Below is a small trained network, with its code and all its weights. Each question gives an input and a target symbol and asks what happens when units are switched off, that is, made to give their printed mean instead of their output.

import numpy as np


def w(rows, s, z=0):
    codes = np.array(rows[::2]) - 128.0
    scale = np.full(codes.shape[1], s)
    scale[-1] = z or s
    return codes * scale


def norm(h):
    return h / np.sqrt((h * h).mean(-1, keepdims=True) + 1e-5)


def f(y):
    return y / 2 * (1 + np.tanh(0.7978845608 * (y + 0.044715 * y**3)))


def softmax(a):
    e = np.exp(a - a.max(-1, keepdims=True))
    return e / e.sum(-1, keepdims=True)


def log_softmax(a):
    a = a - a.max(-1, keepdims=True)
    return a - np.log(np.exp(a).sum(-1, keepdims=True))


def net(x, mask):
    ids = ['ΠΩαεζηξ'.index(c) for c in x.split()]
    T = len(ids)
    res = E[ids] + P[:T]
    u = 0
    for l in range(3):
        q, k, v = (norm(res) @ M[l].T for M in (Q, K, V))
        z = softmax(np.where(np.tri(T) > 0, q @ k.T / 2**0.5, -1e9)) @ v
        res = res + np.where(mask[u], z, O[l][:, -1]) @ O[l][:, :-1]
        u += 1
        y = f(norm(res) @ A[l][:, :-1].T + A[l][:, -1])
        res = res + np.where(mask[u : u + 4], y, B[l][:, -1]) @ B[l][:, :-1]
        u += 4
    return log_softmax(norm(res)[-1] @ U[:, :-1].T + U[:, -1])


Q, K, V, O, A, B = {}, {}, {}, {}, {}, {}
E = w([
[148,139,123,104,178,251,172,87,114,124],'Π',
[208,124,166,82,94,161,161,102,60,76],'Ω',
[102,85,166,188,175,116,151,121,146,185],'α',
[224,137,125,161,187,137,121,104,145,127],'ε',
[188,32,140,80,167,126,98,186,124,190],'ζ',
[173,109,173,84,73,123,134,86,129,217],'η',
[56,119,169,80,157,62,18,99,139,88],'ξ',
],0.02)
P = w([
[64,165,146,212,102,114,131,155,166,45],'0',
[135,231,171,167,134,219,155,160,113,169],'1',
[135,84,102,146,145,252,90,139,110,191],'2',
[150,92,176,144,177,175,113,124,115,170],'3',
[142,113,201,137,189,131,144,102,110,160],'4',
[146,119,209,105,207,98,168,87,108,169],'5',
],0.012)
Q[0] = w([
[139,181,96,200,54,149,158,211,121,139],'L0H1',
[86,165,182,97,167,128,2,98,114,115],'L0H1',
],0.0076)
K[0] = w([
[154,170,117,120,139,127,190,209,145,161],'L0H1',
[144,90,111,84,248,75,62,2,48,211],'L0H1',
],0.0052)
V[0] = w([
[132,112,101,126,125,96,97,160,140,93],'L0H1',
[36,255,159,113,109,81,35,132,135,79],'L0H1',
],0.0095)
O[0] = w([
[180,126,120,103,170,81,227,81,121,136,131],'L0H1',
[104,157,138,7,101,119,181,151,176,60,250],'L0H1',
],0.017,0.013)
A[0] = w([
[120,138,159,90,95,153,255,100,168,173,75],'L0N1',
[151,134,133,117,170,192,97,131,123,221,7],'L0N2',
[106,115,160,134,185,119,49,90,176,73,115],'L0N3',
[160,73,95,79,104,155,142,185,78,164,117],'L0N4',
],0.0097,0.0017)
B[0] = w([
[76,132,84,135,193,121,12,66,114,161,254],'L0N1',
[114,254,179,119,151,119,198,136,134,128,190],'L0N2',
[140,114,93,50,61,176,242,99,118,127,177],'L0N3',
[142,186,219,104,145,81,151,162,104,129,142],'L0N4',
],0.0099,0.0082)
Q[1] = w([
[155,1,17,74,99,186,60,170,110,124],'L1H1',
[145,208,130,171,64,166,184,180,136,157],'L1H1',
],0.0084)
K[1] = w([
[120,250,145,185,181,223,131,151,64,221],'L1H1',
[111,187,164,89,158,145,133,169,155,107],'L1H1',
],0.016)
V[1] = w([
[82,64,143,141,19,125,192,184,218,87],'L1H1',
[92,142,127,100,26,149,2,207,100,176],'L1H1',
],0.0084)
O[1] = w([
[131,49,2,125,192,96,110,17,136,219,255],'L1H1',
[133,228,162,143,157,66,31,74,150,173,37],'L1H1',
],0.01,0.007)
A[1] = w([
[175,170,104,42,206,133,116,152,220,105,160],'L1N1',
[17,255,47,174,95,151,69,193,197,9,30],'L1N2',
[106,119,60,193,163,87,199,191,248,219,254],'L1N3',
[239,158,91,116,171,135,200,99,127,31,45],'L1N4',
],0.0078,0.0032)
B[1] = w([
[144,151,185,190,158,119,179,143,208,126,253],'L1N1',
[114,70,106,42,113,75,76,255,203,147,146],'L1N2',
[21,44,86,59,124,20,208,30,137,115,175],'L1N3',
[103,243,113,99,23,129,131,127,122,129,163],'L1N4',
],0.011)
Q[2] = w([
[130,145,96,157,75,140,50,134,142,40],'L2H1',
[90,128,248,161,150,127,98,142,172,77],'L2H1',
],0.013)
K[2] = w([
[79,162,107,161,185,179,141,131,67,211],'L2H1',
[137,130,1,241,78,84,133,235,127,127],'L2H1',
],0.011)
V[2] = w([
[130,36,176,191,254,110,164,228,147,166],'L2H1',
[93,164,62,99,54,168,58,193,147,149],'L2H1',
],0.0088)
O[2] = w([
[32,143,211,162,182,159,218,101,180,212,1],'L2H1',
[138,181,2,136,205,163,121,128,99,100,152],'L2H1',
],0.013,0.0061)
A[2] = w([
[164,135,62,116,128,45,117,101,178,99,30],'L2N1',
[76,86,87,246,150,74,121,229,57,155,85],'L2N2',
[111,32,111,124,114,170,214,203,85,69,2],'L2N3',
[102,156,170,103,106,120,86,201,181,95,82],'L2N4',
],0.012,0.0041)
B[2] = w([
[155,114,121,207,91,127,144,156,111,203,254],'L2N1',
[117,222,132,89,86,215,120,116,159,23,144],'L2N2',
[228,204,39,192,47,157,138,126,149,250,160],'L2N3',
[131,65,151,136,56,129,81,90,204,88,229],'L2N4',
],0.016,0.0083)
U = w([
[95,189,122,132,186,176,134,113,128,108,92],'Π',
[143,137,145,131,118,89,132,127,25,64,179],'Ω',
[90,49,112,149,173,110,163,111,122,145,84],'α',
[173,178,125,160,87,126,194,137,159,171,38],'ε',
[119,138,214,148,161,86,159,254,95,175,255],'ζ',
[114,188,154,111,120,88,55,119,136,220,61],'η',
[89,145,156,99,97,101,105,132,167,91,165],'ξ',
],0.011,0.0053)

Each question gives the input, a string of symbols that net reads in full, and the target symbol t.
The units are the heads (2 rows each of Q, K, V and O) and the neurons (one row each of A and B). Each row of codes is followed by its name. A weight is (code - 128) times the scale printed after its matrix; where a second scale follows, it is the last column's (O, A, B and U).
mask holds one flag per unit, layer by layer, with each layer's heads first. A switched-off unit (its flag False) gives its mean, the last column of its rows in O or B, instead of its output. The means were averaged over made-up inputs and are rounded, as every weight is.
A unit's drop is (log p(t) with every unit on - log p(t) with that unit switched off) / (log p(t) with every unit on - log p(t) with every unit switched off).
The circuit of an input: a set's keep is (log p(t) with only the set's units on - log p(t) with every unit switched off) / (log p(t) with every unit on - log p(t) with every unit switched off). Starting from the 12 units with the biggest drops (on a tie, the unit counted first), units are removed one at a time, each time the one whose removal leaves the highest keep (on an exact tie, the one counted first), for as long as the keep stays at least 0.8.
units of the circuit, in order: the units of the circuit, biggest drop first
unit that matters most: the unit with the biggest drop
k most important neurons: the k neurons with the biggest drops, biggest first
top k neurons in layer l: the k neurons of layer l with the biggest drops, biggest first
input η ξ Π α ξ, target η: units of the circuit, in order => (L0H1 L1H1 L0N2 L2N1)
input Π ζ ξ ξ α, target Π: most important neuron => (L0N1)
input ζ Ω Π, target ζ: units of the circuit, in order => (L0H1 L1H1)
input ξ α ξ α α, target ξ: units of the circuit, in order => (L1H1 L0N1 L0N2)
input Π α α Π Ω, target Π: 2 most important neurons => (L1N2 L2N2)
input ε ξ ξ η α ζ, target ε: 2 most important neurons => (L2N3 L0N2)
input η ξ ξ ζ, target η: units of the circuit, in order => (L1H1 L0H1)
input ξ ξ ε Π, target ξ: units of the circuit, in order => (L1H1 L0N2 L0N1 L2N4)
input ε α η ε ε α, target ε: units of the circuit, in order => (L1H1 L0H1 L2N3 L0N1)
input α η Π ξ ξ η, target α: 3 most important neurons => (L0N2 L0N1 L0N3)
input ε Π ξ ξ α Ω, target ε: 2 most important neurons => (L2N3 L0N2)
input η α ξ ξ, target η: units of the circuit, in order => (L1H1 L0N2 L2N1)
input Π ξ α η ξ, target Π: 3 most important neurons => (L1N2 L1N3 L1N1)
input α Ω α α α Ω, target α: 2 most important neurons => (L0N1 L0N2)
input ξ α ζ, target ζ: units of the circuit, in order => (L0N4 L0H1)
input ξ ξ ε, target ξ: unit that matters most => L1H1
input Π α ξ ξ, target Π: 2 most important neurons => (L1N2 L0N1)
input Ω ξ ξ ε ξ ξ, target Ω: 3 most important neurons => (L1N4 L0N1 L1N3)
input ξ η α ζ, target ζ: units of the circuit, in order => (L0H1 L0N4)
input ξ Π Π, target Π: most important neuron => (L0N2)
input ξ ξ Ω ξ η, target η: top 3 neurons in layer 0 => (L0N1 L0N4 L0N3)
input α ξ ζ ξ, target α: top 2 neurons in layer 0 => (L0N2 L0N1)
input Π ξ α ξ η, target Π: 3 most important neurons => (L0N1 L1N2 L0N2)
input η ξ ζ ξ ε, target η: 2 most important neurons => (L0N2 L0N1)
input ξ ξ ζ ξ η, target η: 4 most important neurons => (L0N1 L2N1 L1N2 L0N3)
